Below is a small trained network, with its code and all its weights. Each question gives an input and a class and asks what happens when units are switched off, that is, made to give their printed mean instead of their output.

import numpy as np


def w(rows, s, z=0):
    codes = np.array(rows[::2]) - 128.0
    scale = np.full(codes.shape[1], s)
    scale[-1] = z or s
    return codes * scale


def f(y):
    return np.maximum(y, 0)


def log_softmax(a):
    a = a - a.max(-1, keepdims=True)
    return a - np.log(np.exp(a).sum(-1, keepdims=True))


def net(x, mask):
    res = np.array(x, float).reshape(1, 2) / 4 @ E
    y = f(res @ A[0][:, :-1].T + A[0][:, -1])
    res = res + np.where(mask, y, B[0][:, -1]) @ B[0][:, :-1]
    return log_softmax(res[-1] @ U[:, :-1].T + U[:, -1])


A, B = {}, {}
E = w([
[168,233,116,79,51,231,249,121,219,148,113],'x0',
[196,51,112,217,201,77,169,141,181,208,166],'x1',
],0.011)
A[0] = w([
[117,210,138,10,100,145,118,145,104,64,45,46],'N1',
[109,72,205,52,140,86,53,157,75,97,99,43],'N2',
[137,162,161,87,80,178,177,126,173,147,133,14],'N3',
[145,173,98,91,75,176,171,145,136,110,96,192],'N4',
[125,99,119,150,140,75,93,145,120,156,166,34],'N5',
[101,97,173,184,155,89,81,119,57,122,119,255],'N6',
[145,106,101,165,149,161,164,146,96,110,153,232],'N7',
[116,93,87,124,197,81,75,189,130,128,210,34],'N8',
[78,98,175,104,165,120,101,134,70,109,163,54],'N9',
[184,195,97,95,45,184,229,62,144,155,81,216],'N10',
[83,247,184,58,58,162,110,80,105,110,104,145],'N11',
[174,174,56,67,137,168,105,79,255,139,138,22],'N12',
[97,134,155,133,147,99,93,128,79,117,86,36],'N13',
[12,158,228,76,116,101,79,100,51,43,128,70],'N14',
[206,82,77,179,170,60,210,206,189,214,155,4],'N15',
],0.0092,0.0093)
B[0] = w([
[177,118,96,98,138,51,202,107,169,205,186,190],'N1',
[163,91,82,183,40,185,168,81,57,106,71,169],'N2',
[197,38,39,191,63,105,179,93,68,108,50,171],'N3',
[89,63,147,194,143,168,74,131,74,99,110,206],'N4',
[197,55,18,182,100,115,220,56,109,124,126,153],'N5',
[53,129,191,162,122,210,7,174,61,49,113,217],'N6',
[100,206,214,30,197,134,27,200,114,108,196,173],'N7',
[194,61,43,136,79,101,239,38,117,136,97,166],'N8',
[157,105,97,204,95,159,122,112,84,145,89,156],'N9',
[71,162,145,165,117,157,42,154,79,87,115,250],'N10',
[172,121,140,81,173,126,137,166,173,183,168,217],'N11',
[199,48,43,204,22,131,186,91,51,97,82,168],'N12',
[199,58,19,167,66,150,214,23,115,148,106,146],'N13',
[201,80,108,72,156,65,139,141,184,229,178,189],'N14',
[245,46,75,101,154,50,191,125,154,225,187,190],'N15',
],0.012,0.022)
U = w([
[132,106,73,219,4,168,184,98,88,69,47,2],'0',
[198,102,72,77,147,36,202,108,190,228,211,24],'1',
[56,163,203,93,176,185,55,175,109,76,180,244],'2',
],0.014,0.0082)

Each question gives the input, the list of numbers given to net, and the class t.
The units are the neurons (one row each of A and B). Each row of codes is followed by its name. A weight is (code - 128) times the scale printed after its matrix; where a second scale follows, it is the last column's (A, B and U).
mask holds one flag per neuron, in row order. A switched-off neuron (its flag False) gives its mean, the last column of its row in B, instead of its output. The means were averaged over made-up inputs and are rounded, as every weight is.
A unit's drop is (log p(t) with every unit on - log p(t) with that unit switched off) / (log p(t) with every unit on - log p(t) with every unit switched off).
most important unit: the unit with the biggest drop
k most important neurons: the k neurons with the biggest drops, biggest first
drop when u is switched off: that unit's drop, to one decimal
input [8,7], class 0: most important unit	N10
input [2,3], class 2: 2 most important neurons	[N1, N14]
input [0,4], class 1: 2 most important neurons	[N10, N15]
input [2,-3], class 2: 2 most important neurons	[N15, N8]
input [0,3], class 2: 3 most important neurons	[N1, N14, N8]
input [1,-3], class 2: 2 most important neurons	[N15, N8]
input [5,-6], class 1: 2 most important neurons	[N1, N11]
input [3,-4], class 1: 3 most important neurons	[N6, N1, N11]
input [-1,3], class 2: 2 most important neurons	[N1, N14]
input [3,-5], class 1: 2 most important neurons	[N1, N6]
input [-1,-3], class 2: 2 most important neurons	[N15, N8]
input [-3,3], class 2: drop when N12 is switched off	0.4
input [-5,-7], class 1: drop when N14 is switched off	2.0
input [-2,-6], class 1: drop when N5 is switched off	0.0
input [-7,5], class 0: drop when N6 is switched off	0.1
input [-8,6], class 0: most important unit	N6
